Below is a small trained network, with its code and all its weights. Each question gives an input and a target symbol and asks what happens when units are switched off, that is, made to give their printed mean instead of their output.

import numpy as np


def w(rows, s, z=0):
    codes = np.array(rows[::2]) - 128.0
    scale = np.full(codes.shape[1], s)
    scale[-1] = z or s
    return codes * scale


def f(y):
    return y / 2 * (1 + np.tanh(0.7978845608 * (y + 0.044715 * y**3)))


def softmax(a):
    e = np.exp(a - a.max(-1, keepdims=True))
    return e / e.sum(-1, keepdims=True)


def log_softmax(a):
    a = a - a.max(-1, keepdims=True)
    return a - np.log(np.exp(a).sum(-1, keepdims=True))


def net(x, mask):
    ids = ['βεζθλπσ'.index(c) for c in x.split()]
    T = len(ids)
    res = E[ids] + P[:T]
    u = 0
    for l in range(2):
        r = res
        for j in range(3):
            rows = slice(4 * j, 4 * j + 4)
            q, k, v = (r @ M[l][rows].T for M in (Q, K, V))
            z = softmax(np.where(np.tri(T) > 0, q @ k.T / 4**0.5, -1e9)) @ v
            o = O[l][rows]
            res = res + np.where(mask[u + j], z, o[:, -1]) @ o[:, :-1]
        u += 3
        y = f(res @ A[l][:, :-1].T + A[l][:, -1])
        res = res + np.where(mask[u : u + 4], y, B[l][:, -1]) @ B[l][:, :-1]
        u += 4
    return log_softmax(res[-1] @ U[:, :-1].T + U[:, -1])


Q, K, V, O, A, B = {}, {}, {}, {}, {}, {}
E = w([
[200,114,62,186],'β',
[166,91,152,29],'ε',
[9,172,107,123],'ζ',
[177,13,135,238],'θ',
[89,123,176,81],'λ',
[150,160,152,118],'π',
[14,154,159,17],'σ',
],0.014)
P = w([
[166,152,253,170],'0',
[168,113,154,30],'1',
[154,87,133,40],'2',
[148,102,138,38],'3',
[155,100,136,46],'4',
[160,91,123,46],'5',
[165,73,111,30],'6',
],0.0079)
Q[0] = w([
[154,192,83,210],'L0H1',
[254,86,199,62],'L0H1',
[110,50,154,212],'L0H1',
[175,34,196,72],'L0H1',
[146,78,223,69],'L0H2',
[138,156,121,76],'L0H2',
[42,89,188,215],'L0H2',
[179,110,148,71],'L0H2',
[60,36,77,99],'L0H3',
[49,114,106,141],'L0H3',
[58,196,67,130],'L0H3',
[191,133,98,63],'L0H3',
],0.0082)
K[0] = w([
[136,216,41,4],'L0H1',
[126,45,255,161],'L0H1',
[186,95,44,89],'L0H1',
[149,39,162,167],'L0H1',
[102,203,234,210],'L0H2',
[113,213,101,150],'L0H2',
[53,101,127,84],'L0H2',
[125,142,254,121],'L0H2',
[164,119,90,59],'L0H3',
[61,114,29,69],'L0H3',
[157,239,75,133],'L0H3',
[149,147,239,129],'L0H3',
],0.007)
V[0] = w([
[72,73,173,48],'L0H1',
[158,59,175,119],'L0H1',
[22,185,177,68],'L0H1',
[170,102,155,203],'L0H1',
[132,186,178,183],'L0H2',
[119,146,67,173],'L0H2',
[167,225,161,148],'L0H2',
[66,71,87,165],'L0H2',
[66,159,3,62],'L0H3',
[144,173,78,115],'L0H3',
[79,255,118,140],'L0H3',
[156,123,67,56],'L0H3',
],0.0079)
O[0] = w([
[131,37,139,101,225],'L0H1',
[194,127,194,148,254],'L0H1',
[168,15,31,123,111],'L0H1',
[121,164,124,171,164],'L0H1',
[139,149,74,254,124],'L0H2',
[86,151,128,79,4],'L0H2',
[127,168,36,220,138],'L0H2',
[88,130,123,63,34],'L0H2',
[114,142,93,68,35],'L0H3',
[118,189,122,106,76],'L0H3',
[101,121,78,157,8],'L0H3',
[163,204,136,33,177],'L0H3',
],0.0069,0.0053)
A[0] = w([
[140,100,49,32,255],'L0N1',
[26,101,24,168,129],'L0N2',
[2,83,112,85,225],'L0N3',
[13,154,109,25,109],'L0N4',
],0.0078,0.0049)
B[0] = w([
[191,58,71,146,254],'L0N1',
[255,155,208,46,133],'L0N2',
[232,189,141,99,162],'L0N3',
[127,44,169,217,155],'L0N4',
],0.0067,0.008)
Q[1] = w([
[136,138,98,147],'L1H1',
[211,128,173,139],'L1H1',
[74,172,113,176],'L1H1',
[188,72,150,75],'L1H1',
[137,84,192,143],'L1H2',
[1,184,96,156],'L1H2',
[116,168,129,137],'L1H2',
[58,130,87,100],'L1H2',
[68,126,76,136],'L1H3',
[62,118,97,110],'L1H3',
[97,155,86,122],'L1H3',
[73,98,115,160],'L1H3',
],0.011)
K[1] = w([
[133,157,71,160],'L1H1',
[152,142,224,131],'L1H1',
[78,123,78,57],'L1H1',
[114,73,190,211],'L1H1',
[177,131,229,141],'L1H2',
[136,79,5,136],'L1H2',
[135,85,139,79],'L1H2',
[146,139,40,118],'L1H2',
[185,144,80,73],'L1H3',
[184,146,92,94],'L1H3',
[202,135,160,107],'L1H3',
[153,132,126,89],'L1H3',
],0.011)
V[1] = w([
[108,210,112,174],'L1H1',
[121,76,65,203],'L1H1',
[90,161,98,110],'L1H1',
[160,15,68,73],'L1H1',
[95,197,73,58],'L1H2',
[196,105,170,144],'L1H2',
[143,42,176,107],'L1H2',
[254,246,186,104],'L1H2',
[127,105,98,189],'L1H3',
[52,190,94,113],'L1H3',
[60,199,167,171],'L1H3',
[139,177,109,77],'L1H3',
],0.0091)
O[1] = w([
[116,206,181,185,100],'L1H1',
[85,240,15,116,134],'L1H1',
[133,154,140,89,53],'L1H1',
[173,75,78,38,107],'L1H1',
[113,211,157,81,5],'L1H2',
[183,76,140,140,225],'L1H2',
[77,42,157,111,199],'L1H2',
[254,150,175,161,215],'L1H2',
[99,191,33,127,150],'L1H3',
[162,126,167,172,18],'L1H3',
[79,152,184,196,108],'L1H3',
[172,170,181,133,73],'L1H3',
],0.0073,0.02)
A[1] = w([
[192,192,86,56,102],'L1N1',
[122,16,58,131,176],'L1N2',
[92,202,1,145,251],'L1N3',
[190,121,66,174,91],'L1N4',
],0.0079,0.0014)
B[1] = w([
[213,219,111,17,137],'L1N1',
[47,156,167,83,253],'L1N2',
[128,141,12,217,139],'L1N3',
[135,121,254,102,175],'L1N4',
],0.0074,0.04)
U = w([
[113,153,197,140,16],'β',
[167,28,220,171,39],'ε',
[138,189,155,75,81],'ζ',
[239,112,63,178,252],'θ',
[131,220,251,125,215],'λ',
[44,132,128,132,151],'π',
[253,161,148,115,47],'σ',
],0.0038,0.0043)

Each question gives the input, a string of symbols that net reads in full, and the target symbol t.
The units are the heads (4 rows each of Q, K, V and O) and the neurons (one row each of A and B). Each row of codes is followed by its name. A weight is (code - 128) times the scale printed after its matrix; where a second scale follows, it is the last column's (O, A, B and U).
mask holds one flag per unit, layer by layer, with each layer's heads first. A switched-off unit (its flag False) gives its mean, the last column of its rows in O or B, instead of its output. The means were averaged over made-up inputs and are rounded, as every weight is.
A unit's drop is (log p(t) with every unit on - log p(t) with that unit switched off) / (log p(t) with every unit on - log p(t) with every unit switched off).
The circuit of an input: a set's keep is (log p(t) with only the set's units on - log p(t) with every unit switched off) / (log p(t) with every unit on - log p(t) with every unit switched off). Starting from the 12 units with the biggest drops (on a tie, the unit counted first), units are removed one at a time, each time the one whose removal leaves the highest keep (on an exact tie, the one counted first), for as long as the keep stays at least 0.8.
units of the circuit, in order: the units of the circuit, biggest drop first
k most important neurons: the k neurons with the biggest drops, biggest first
top k neurons in layer l: the k neurons of layer l with the biggest drops, biggest first
which heads matter: for each layer, one digit per head in row order, 1 if its drop is at least 0.15 and else 0, layers parted by /
input σ λ ε ζ λ, target ζ: 3 most important neurons	L1N2, L1N1, L0N3
input ζ ε ε ε π λ, target σ: top 3 neurons in layer 0	L0N2, L0N3, L0N1
input π λ λ ε σ, target θ: 2 most important neurons	L1N2, L1N3
input σ β λ, target ζ: 2 most important neurons	L1N1, L1N2
input β θ λ λ ε σ ε, target λ: which heads matter	100 / 111
input π β λ, target θ: 2 most important neurons	L1N2, L1N3
input σ λ π, target ζ: which heads matter	100 / 101
input π ε π, target θ: which heads matter	011 / 110
input β λ ε ζ ε λ, target λ: units of the circuit, in order	L0H1, L1H1, L1H2
input β β σ β β π ε, target λ: units of the circuit, in order	L0H1, L1H1
input ζ β ε ζ, target σ: 4 most important neurons	L0N2, L0N3, L1N1, L0N1
input λ β σ ε ζ, target π: units of the circuit, in order	L1H2, L0H3, L0H1
input β λ σ, target λ: most important neuron	L0N3
input ζ ε σ ε ε ε β, target σ: top 2 neurons in layer 0	L0N2, L0N3
input β λ ε π ε ε ζ, target λ: which heads matter	110 / 111
input β σ β λ π, target λ: which heads matter	100 / 111
input ζ ε ε ε π π, target σ: 4 most important neurons	L0N2, L1N1, L0N3, L0N1
input ζ β λ ε σ β, target σ: 4 most important neurons	L0N2, L1N1, L0N3, L0N1
input ζ π ε ε, target σ: top neuron in layer 0	L0N2
input σ σ λ ζ ε λ σ, target ζ: 3 most important neurons	L1N2, L0N3, L1N1
